Here is a tiny trained network, its code and every weight. The questions are about switching its units off for an input and a class, where a switched-off unit gives its printed mean instead of its output.

import numpy as np


def w(rows, s, z=0):
    codes = np.array(rows[::2]) - 128.0
    scale = np.full(codes.shape[1], s)
    scale[-1] = z or s
    return codes * scale


def norm(h):
    return h / np.sqrt((h * h).mean(-1, keepdims=True) + 1e-5)


def f(y):
    return np.maximum(y, 0)


def log_softmax(a):
    a = a - a.max(-1, keepdims=True)
    return a - np.log(np.exp(a).sum(-1, keepdims=True))


def net(x, mask):
    res = np.array(x, float).reshape(1, 5) / 4 @ E
    u = 0
    for l in range(2):
        y = f(norm(res) @ A[l][:, :-1].T + A[l][:, -1])
        res = res + np.where(mask[u : u + 10], y, B[l][:, -1]) @ B[l][:, :-1]
        u += 10
    return log_softmax(norm(res)[-1] @ U[:, :-1].T + U[:, -1])


A, B = {}, {}
E = w([
[25,214,170,168,64,98,115,106],'x0',
[21,31,124,123,39,109,137,3],'x1',
[76,84,210,64,229,60,137,232],'x2',
[146,34,178,87,70,76,201,135],'x3',
[154,125,229,134,146,197,77,110],'x4',
],0.0043)
A[0] = w([
[108,73,72,121,133,74,135,128,192],'0.n1',
[91,155,249,117,135,142,149,137,4],'0.n2',
[99,67,124,116,141,51,170,158,16],'0.n3',
[121,217,69,124,170,166,86,110,74],'0.n4',
[159,128,162,171,65,134,140,122,177],'0.n5',
[50,84,161,137,74,129,102,53,74],'0.n6',
[61,115,166,129,164,118,100,144,167],'0.n7',
[138,42,224,137,145,130,113,78,70],'0.n8',
[161,126,133,92,254,152,116,141,88],'0.n9',
[158,164,32,137,32,128,128,159,145],'0.n10',
],0.0079,0.0024)
B[0] = w([
[84,222,114,163,47,154,146,190,199],'0.n1',
[168,111,190,155,102,82,2,98,182],'0.n2',
[87,214,82,89,121,78,13,106,191],'0.n3',
[83,160,162,176,32,208,144,157,206],'0.n4',
[135,177,143,7,146,209,86,142,196],'0.n5',
[215,69,137,150,114,210,212,58,253],'0.n6',
[188,97,105,138,103,26,157,90,200],'0.n7',
[99,94,182,105,74,163,182,228,207],'0.n8',
[151,37,115,171,168,188,131,161,227],'0.n9',
[158,111,66,123,144,114,200,97,226],'0.n10',
],0.0081,0.0057)
A[1] = w([
[10,152,51,111,202,59,78,147,1],'1.n1',
[143,170,117,182,169,215,142,29,165],'1.n2',
[143,25,129,173,254,124,177,120,34],'1.n3',
[50,111,156,66,77,155,95,34,78],'1.n4',
[74,138,102,207,170,170,74,171,84],'1.n5',
[115,77,205,127,156,112,154,55,28],'1.n6',
[31,141,140,47,107,49,178,124,97],'1.n7',
[159,126,156,185,132,153,31,75,125],'1.n8',
[175,105,86,126,246,114,71,186,45],'1.n9',
[136,130,27,207,157,88,173,17,113],'1.n10',
],0.0088,0.0019)
B[1] = w([
[245,111,172,90,160,87,67,157,158],'1.n1',
[129,169,110,116,168,40,104,142,254],'1.n2',
[217,116,177,87,87,213,164,160,194],'1.n3',
[107,42,99,163,122,159,196,162,208],'1.n4',
[41,156,205,151,119,157,180,128,179],'1.n5',
[138,99,132,85,151,158,43,198,165],'1.n6',
[149,164,67,136,174,87,109,56,175],'1.n7',
[73,141,116,129,152,60,140,156,177],'1.n8',
[74,65,145,146,62,205,172,77,207],'1.n9',
[65,94,89,83,72,74,158,79,214],'1.n10',
],0.011,0.0064)
U = w([
[124,76,197,121,114,41,61,131,134],'0',
[169,47,183,123,95,247,188,138,179],'1',
[50,234,169,196,148,148,138,148,140],'2',
[116,129,134,144,193,169,87,45,3],'3',
[110,141,27,114,77,98,209,53,167],'4',
[214,209,108,96,184,80,67,119,106],'5',
],0.011,0.0051)

Each question gives the input, the list of numbers given to net, and the class t.
The units are the neurons (one row each of A and B). Each row of codes is followed by its name. A weight is (code - 128) times the scale printed after its matrix; where a second scale follows, it is the last column's (A, B and U).
mask holds one flag per neuron, layer by layer. A switched-off neuron (its flag False) gives its mean, the last column of its row in B, instead of its output. The means were averaged over made-up inputs and are rounded, as every weight is.
A unit's drop is (log p(t) with every unit on - log p(t) with that unit switched off) / (log p(t) with every unit on - log p(t) with every unit switched off).
The circuit of an input: a set's keep is (log p(t) with only the set's units on - log p(t) with every unit switched off) / (log p(t) with every unit on - log p(t) with every unit switched off). Starting from the 12 units with the biggest drops (on a tie, the unit counted first), units are removed one at a time, each time the one whose removal leaves the highest keep (on an exact tie, the one counted first), for as long as the keep stays at least 0.8.
circuit, biggest first: the units of the circuit, biggest drop first
k most important neurons: the k neurons with the biggest drops, biggest first
top k neurons in layer l: the k neurons of layer l with the biggest drops, biggest first
drop when u is switched off: that unit's drop, to one decimal
input [2,-4,5,-1,-5], class 0: circuit, biggest first	[0.n6 1.n1]
input [-6,-3,5,5,-7], class 0: most important neuron	[0.n3]
input [-3,2,8,6,-2], class 5: 2 most important neurons	[0.n3 1.n7]
input [-5,7,4,3,-1], class 4: 2 most important neurons	[0.n3 1.n7]
input [8,4,7,3,8], class 0: 2 most important neurons	[0.n2 0.n7]
input [-4,-4,-7,-3,4], class 2: 4 most important neurons	[0.n4 0.n6 0.n7 1.n5]
input [-8,4,-1,8,0], class 4: top 4 neurons in layer 1	[1.n7 1.n3 1.n9 1.n6]
input [-2,2,0,3,-8], class 5: top 2 neurons in layer 1	[1.n1 1.n9]
input [1,0,6,-5,-6], class 0: top 2 neurons in layer 1	[1.n1 1.n5]
input [-6,0,-2,-1,-3], class 4: circuit, biggest first	[0.n8 1.n10]
input [5,0,-8,1,5], class 4: 2 most important neurons	[1.n2 0.n8]
input [-7,5,4,7,-7], class 5: 2 most important neurons	[0.n3 1.n1]
input [-5,6,-8,-3,7], class 4: top 3 neurons in layer 1	[1.n2 1.n3 1.n8]
input [8,-3,2,8,2], class 0: circuit, biggest first	[0.n2]
input [-7,4,4,5,-3], class 5: top 3 neurons in layer 0	[0.n3 0.n6 0.n4]
input [-6,-3,-4,8,-3], class 4: 2 most important neurons	[0.n10 0.n8]
input [-5,5,7,2,1], class 0: top 4 neurons in layer 0	[0.n3 0.n10 0.n8 0.n9]
input [5,0,1,-8,-4], class 2: 2 most important neurons	[0.n4 0.n6]
input [-1,3,0,-8,1], class 2: top 2 neurons in layer 0	[0.n4 0.n10]
input [-7,1,7,8,-3], class 5: 2 most important neurons	[0.n3 1.n7]
input [-3,4,6,-5,-5], class 5: most important neuron	[1.n1]
input [0,-1,1,4,4], class 0: top 2 neurons in layer 0	[0.n2 0.n6]
input [3,1,-4,-7,4], class 2: top 2 neurons in layer 0	[0.n4 0.n7]
input [7,2,5,7,2], class 0: 2 most important neurons	[0.n2 0.n3]
input [4,-3,3,5,-6], class 5: drop when 1.n1 is switched off	0.1
input [4,-1,6,0,-2], class 5: drop when 1.n7 is switched off	0.1
